In the rows, 128 means zero.
Each row has a class, written after it.
[ 93 178 167 156 164 113  78 119  97 121 163 116 147  71 158 141 111 121
 105 135  79  99 135 117  96 113 132 113 114  96 122 119  97 152 145 103
 132 161 106]  Tup
[ 88 162 129 114 120 104 103  92 112 150  92 131 100 150 104  97 147 115
 101 133 108  74 156  94 127 131 124 107 149 124 174 126  99 121 129 111
 109 127 132]  Vanem
[128 137 170 124 129 107 187 130 112 110 127 161 157 136 156 108 126 112
 112  95 116 100 166 102 165 156 137 132 112 102 110 111 153 127 128  67
 110 117 151]  kava
[108 161 165 154 132 113  96  75 102 124 128 142 115 149  93 123 133 121
 120 118 171 175 165 154 159 134  52  91 150 177 177 137 109 176 102 115
 132 139 141]  tado
[117 149 154 114 129  80 155 115  84 124 109 153 145 173 152 136 119 122
 109 117 154 131 152 142 125 172 120 136  65 120 129 130 145 101 139 114
 126 121 141]  vas
[111  63 152  96 163 118  71 129 148 140 124 157 212  85 156 130 115 182
 176 134  65 148  74 138 148 149 196 130 142  79 126 118 135 172 146 144
  96 154 109]  pivud
[149 102 104 129 161 120  49 110 121 115 137  94 155 123 116 124 140 144
  95 121  64 120 130 119 154 123 165 137 109  88 181 124 103 195 143 142
 102 121 123]  vas
[138 100 164 112 149  80 155 118 107 149 140 189 210 183 144 132 111 145
 134 111 163 179 169 178 135 144 146 118 101 101 116 117 168 138 142 115
 107 107 112]  mus
[114 107 139 118 140 123  31  98 129 139 135 114 169 121 126 134 143 134
 126 121  97 142 132  61 147 116 148 102 169  98 166  98  98 117 135  93
 111 140 110]  vas
[150 125 141 131 133  69 148 146 128 139 154 173 169 167 143 124  91 126
 103 144 128 128 161 156 148 148 181 143  87 107 130 117 153 150 152  96
 108 120 120]  pivud
[180 130 167  99 145  73 160 133 117 109 105 183 135 143 135 118  97 121
  96 120 115 116 159 149 153 164 120 121  66 109  98 112 143 147 148 104
 119 132 149]  tado
[158  81 119 151 121  71 126 118 153 113 118 172 113  44 151 125 126 147
 105 123 111 163 130  99 188 143 181 128 117 104  98 128 131 179 135 164
 123 120 105]  pivud
[148 122 125  97 112  80 142 131 140 113 103 125 122 167 143 130 106 131
 106 103 127  99 162 141 145 168 170 154  99 106 120 120 171 124 133  71
 123 122 155]  kava
[ 97 139 126 141 145  86  90 143 140 137  99 123 128  53 134 104 127 163
 103 116  88  98 187 115 151 109 175 149  78  78 133 118 145 128 119  81
  77 122 110]  vas
[ 99  69 183 130 168 151  93 116 110 163 111 170 163  96 158 137 114 180
 161 108  83 156 124 139 138 103 159 109 128  52 117 121 132 154 182 139
  80 136  91]  Vanem
[117 141 186 158 156 150 130 137  96 123  98 139 114  93 143 145 165 147
 129  85  93 137 113 131 117 150 110 105 110 113 122 119  75 125 165  87
  88 136 120]  mus
[147 131 155 142 127  80 148 118 134 146 144 174 175 139 148 140  90 113
 112 141 137 141 155 145 164 161 167 130 102 109 110 104 151 147 140 106
 111 121 128]  kava
[137 164 125 165 129  87 106 119 126  98 129 140 107  73 152 142 134 160
 109 167  84 130 146  98 179 143 154  95 133 115  90 104 109 165 111 155
 106 145 136]  vas
[102  94 136 106 175 153  71  97 101 129 151 126 174 121 149 151 151 142
 154  97  55 115 112 120 126 138 129 106 132  93  99 128 116 124 135 174
 110 135  83]  kava
[120 167 159 102 164 184 136 118 105 151 117 105 205 118 131 137 176 154
 133  83 123 118 126 165 170 128 125  85 141 101 160  93  97 110 139 117
 121  89 133]  Vanem
[110 142 169 124 117 139  83  90  98 155  99 114  53 133  98  94 137 150
 134  84 128 135 177 138 137 112  66  97 131 120 123 125  97 117 130 112
 109 121 150]  pivud
[145  73 132 108  99 122 113  76 150  81 120 145  80 111 136 108 124 124
 130 102 180 137 193 118 120 125  87 128 170 142 159 124 166 151 119 133
  89 142 126]  kava
[137 108 161 104 130  74 155 131 118 128 124 157 179 132 121 115 104 100
 137 150 131 125 162 135 100 149 128 148 112 102 129  90 162 118 114  88
 111 117 137]  Vanem
[135 148 163 135 124  60 139 131 117 165 125 152 136 144 135 108  97  97
 113 126 115 107 171 118 144 140 106 143  55 139  70 115 157 104 140  58
 104 135 153]  vas
[123 121 169 117 127  58 137 132 150 152 127 182 162 167 138 112  76 113
 130 136 109 120 178 133 129 152 151 143  88 107 124 113 164 119 132  73
  85 147 131]  vep
[ 96 147 180  84 162 202 104 126  82 146 116 136 165 114 176 147 132 157
 129 118  69 150 114 102 165 175 168 101  76  99 167 123  52 104 133 180
 129 108 112]  Vanem
[126  96 118 160 137 113 103  87 148  20 107 121 125  77 158 123 130 125
 108 103 175 154 155 143 133 154 138 103 184 147  81 146 125 152 118 150
 122 130 137]  Tup
[121  79 132 143 171 103  92  93 152  91 152 146 155  83 159 132 112 134
 166 137  58 139 147 147 114 134 106 132 136 147  66 143 128 176 128 166
  91 158 114]  mus
[170 110 143 114 159 134 107 111 167  73 112  98 135  73 139 127  84 105
 158 138 125 174 148 149 192 138 154 138 141  80  89 143 121  96 128 147
 133 130 146]  vep
[153 141 180  87 153  94 122 117  98 123 122 128 139 172 115 124  94 121
  89  95 111 140 169 144 180 136 127 105 123 109  90 143 141 121 144  73
 146 127 151]  pivud
[129 148 165 103 184 143  54 113 100 122 124 124 179 128 134 152 112 111
 134 138 118 149 126 103 121 132  85 126  65 116 177 132  96 104 159 128
 130 151 112]  vas
[104 106 143 142 134 124 132 118 140 130 131 177 181 124 152 121  98 151
 193 156 147 187 109 163  90  86 102 105 181 136 105 154 149 154 167 141
 121 160 134]  Tup
[130 103 161  80 159 142  70 123  87 188 161 117 174 159 121 128 123 144
 136 126  55 134 128 148 128 140 160 122  79  68 153 102 101 139 154 151
  74 128 104]  vas
[148 188 150 102 131 125 134 128 153 142 142 166 149 142 120 127  77 137
  93 140 118 141 171 183 144 163 182 111 103 109 189 150 114 146 129 159
 103 134 104]  kava
[101 182 161 113 154 120 115 111  95 132 139 175 241 106 159 100  99 120
  88 137 104 110 168 139 159 118 177 106 129  93 152 120 134  99 114 117
 108 111 114]  tado
[146 139 155 119 120 109 192 137 117 120 112 150 111 150 153 135 118 100
 108 140 126 117 147 105 161 168 134 133  81 132 127 115 128 139 157 113
 116 126 156]  Vanem
[ 79 110 175 134 125 141  69 124 186 206 111 116 174  52 116 103 111 133
 170  94  77 166  76 146 121 192 213 134 110  68 150 124  64 140 142 142
  90 135 109]  Vanem
[107 131 155  67 128 124 122  80 114 168 117 132 116 106 133 105 133 131
 146  94 141 147 138 124 120 122  44 124 107 159 181 159 111 145 130 147
 183 129 134]  Vanem
[143 133 102 113 110 144  65  81 116  90  97 109 111 140 133 128 136 116
  88  92 129  99 150 128 113 137 146 117 166 157 172 124 110  67  97 111
 122 107 125]  Tup
[114 168 154 103 146 102 113 126 131 127 135  78 125  95 108  96 154 130
 129  58  90 117 165 136 167 129 132 109 122  81 127 163 150 169 129 113
  98 156 123]  Vanem
[138  95 135 107 168 122 104 115  91 106 154 116 123 147 137 143 138 126
 131 136 140 162 135 133 173 148 146 121 133  98 133 146 102 154 152 135
 148 121 103]  kava
[137  86 128 122 140 105  67  94 181  71  95 113 146  94 126 143 116 115
 130  96 141 196 169 101 132 158  94 120 106 152 120 145 125 132 131 151
 106 145 134]  vas
[113 114 148 129 131 131  98  68 118 139 108 127  57 131 100 109 127 126
 144 132  86 106 158 124 139 127  84 138 144 134 153 116 108 156 101 128
  96 137 143]  mus
[105 130 130 142 135  99 155  98 117  71  94 138 200  84 150 135 148 100
  69 145 165 161 109  80 136 143 145 103 163 102 167 130 108 169 152 171
 145 114 148]  vep
[153  95 165 159 135  98 139 100 115  95 125 113 127  20 152 137 136  98
 183 133  89 188 104 132 117 123  73 147 141 120  83 129 124 172 154 132
 103 157 155]  mus
[ 67 103 164 138 133 163 113 132 110 136 107 139 147 109 189 139 130 164
 124 119  98 144 176 102 122 125 144 119 111 118 134  87  80  87 139  86
  99  94 136]  vep
[176 125 160 101 127 167 122  56  83  47 129  98  49 109 170 126 139 107
 100  92 154 153 192 124 194 146  80 112 134 160 184 132  82 166 130 144
 122 121 162]  Tup
[122  98 165 116 111 145 112  73 112 119  82 150  94 111 139 114 135 135
 104 100 126 139 185 137 155 158  97 116  97 148 186  92  98 170 134 140
  54 114 157]  tado
[ 97 116 133 150 138 145  60 126 169 109 148 126 164  71 166  93 140 119
 147 135 101 103 137  80 133 156 145 113 128 143 105 113  85 153 142 129
  66 155 126]  kava
[156 114 150  82 143  73 145 144  96 164 144 143 107 174 136 107 101 115
 134 151 122  95 179 139 149 128 140 153  69  89 108 110 154 119 152  74
 127 121 126]  Vanem
[120 129 162 106 135  79 174 141  83 129 111 139 108 148 129 134 120 136
 105 136 129 143 164 133 129 139 121 125 100 101 100 124 138 118 146  87
 128 122 142]  vas
[127 171 121 119 164 110  55  90 136 126 132 116 203  88 130 117 109 119
  91 119 144 163 182 141 175 113 166 101 112  93 147 158 111  98 136 166
 122 112  93]  vas
[114 131 124 134 153  59 111  93 150  62  87 114 123   4 160 129 141 107
  98 130  88 151 182  74 159 129  95 124  92 132 124 152 102 181 145 159
 112 144 141]  vep
[110  97 148 165  92 153 125  80 140 138 136 156  80 113 135 108  91 130
 119 156 136 145 180 105 142 112 115 138 152 144 178 104 127 191 103 155
 106 118 145]  Vanem
[135  82 157 160 133 118 121  99 125 106 147 127 108  40 183 128 121 132
 195 124 146 168  93 146 171 116  92 135 151 157  52 143 169 193 142 132
 120 178 146]  Tup
[117 140 157 151 112 148  84  55 101 128 123 128 116 143 124 102 147  94
  92  74 191 154 169 113 127 145  63 102 106 174 203 120  71 156 127 135
 123 105 143]  Tup
[118 165  78 146 134 101 117 133 135  85 105  92 174  70 125 127 153 141
  98 141 105 167 122 158 133 112 157  92 157 114 115 165 107 172 153 182
 129 121 147]  tado
[117 117 160  97 155 109 119 149 133 122 116 140 139 149 145  94  98 132
 135 133 125 123 171 124 173 136 135 139  83 128 111 144 139 139 161  74
 100 142 151]  pivud
[108 106 175 115 130  75 184 140 115 110 136 141 171 149 125 129 131 136
 133 107 110 135 150 187 128 181 134 130 141 127 109  93 160 172 105  53
  96 132 161]  tado
[136 128 164  83 147  73 167 117 107 111 107 153 134 146 128 120 113 129
 106 103 116  92 147 129 140 161 113 142  84  87 120 116 161 145 129 108
 145 128 147]  pivud
[141 136 183 111 126 127 135 137 118  94  91 151 137 153 151 131 100 123
 126  98 131 138 151 136 124 167  97 121  84 138 108 116 147 105 140  76
 107 149 170]  tado
[182 112 163  90 159  99 167 131 115 122 102 143 124 137 128 116 119 105
 145 120 102  86 143 148 178 154 134 138 106  88  73 104 144  93 147  74
 113 117 145]  Vanem
[126 108 141  68 166 202 108 109  98 119 131 124 147  92 164 114 152 142
 125 120 100 131 142  96 207 110 139 102 136 117 160 146  98 141 155 170
  99 118 111]  kava
[166 123 159  61 173 156  60 104 142 137 112 142 154 126 136 149 112 144
 112 115  56 147 151 108 172 152 153  89  80  82 179 116  62 118 156 184
 101 130 100]  vep
[139 106 174 122 108 101 189 123 108 135 100 192 110 168 166 114  76 116
 112 126 135 118 187 142 131 149 140 151  77 117 116 118 170 114 154  92
  89 115 151]  Vanem
[152  84 140 119 141  90 108 111 185  47 115 144 170  46 176 113 107 126
 112 127 118 179 167 105 154 188 177 110 121 122  65 128 109 174 131 179
  91 138 140]  mus
[146 144 150 107 133  89 105  82  84 131  99 118 109  59 138 129 138 135
  82 111 114 154 129 141 175 124 122  86 149 128  81 153 113 129 147 148
 133 131 134]  vas
[129 129 173 167 128  78 200 115 112 127 123 192 128 125 156 110 103 116
 131 139 119 144 165 135 149 123 122 137 114 107  98 133 156 169 160 102
  87 136 148]  mus
[146 118 151 120 131 102 162 128 123 116 112 196 166 180 148 108 114 124
 131  96 115 135 157 123 175 156 135 127  99 124 125 129 152 112 128  85
 116 117 143]  tado
[125 110 131  81 136 133 111 109 149  88  81 142 178  69 151 113 108 127
 114 122 138 168 101 112 145 151 163 128 130 100 169 159 119 136 142 177
 150 133 135]  tado
